Read these off the matrix that follows. Rows and columns are numbered from 1.
1) Which number is the maximum?
2) Which number is the entry at row 1, column 2?
3) Which number is the entry just right of 106?
4) Which number is the entry in row 3 and column 1?
5) Which number is the entry in row 2 and column 1?
6) Which number is the entry in row 1 and column 1?
7) Which number is the bottom-left entry?
8) Which number is the entry just left of the centre entry?
115	142	130	126	131	112	133
121	132	109	143	108	131	121
134	128	155	105	140	153	130
132	127	124	135	129	109	134
115	140	148	135	129	120	130
133	126	106	116	124	144	118
126	129	130	130	126	127	129
1) 155
2) 142
3) 116
4) 134
5) 121
6) 115
7) 126
8) 124

grid =
114	134	114	126	114	147	103	122
125	137	139	131	120	149	111	117
119	124	124	132	124	109	156	129
112	141	136	124	129	136	132	121
Rows and columns are numbered from 1.
The entry at row 1, column 1: 114
The maximum is 156
Find the entry just left of the smallest entry.
147
Find the entry in row 3 and column 2.
124
The entry at row 2, column 1 is 125
The minimum: 103
The bottom entry of the column that holds the smallest entry is 132
The entry just right of the largest entry -> 129
Find the entry in the bottom-right corner.
121
Find the entry in the bottom-left corner.
112
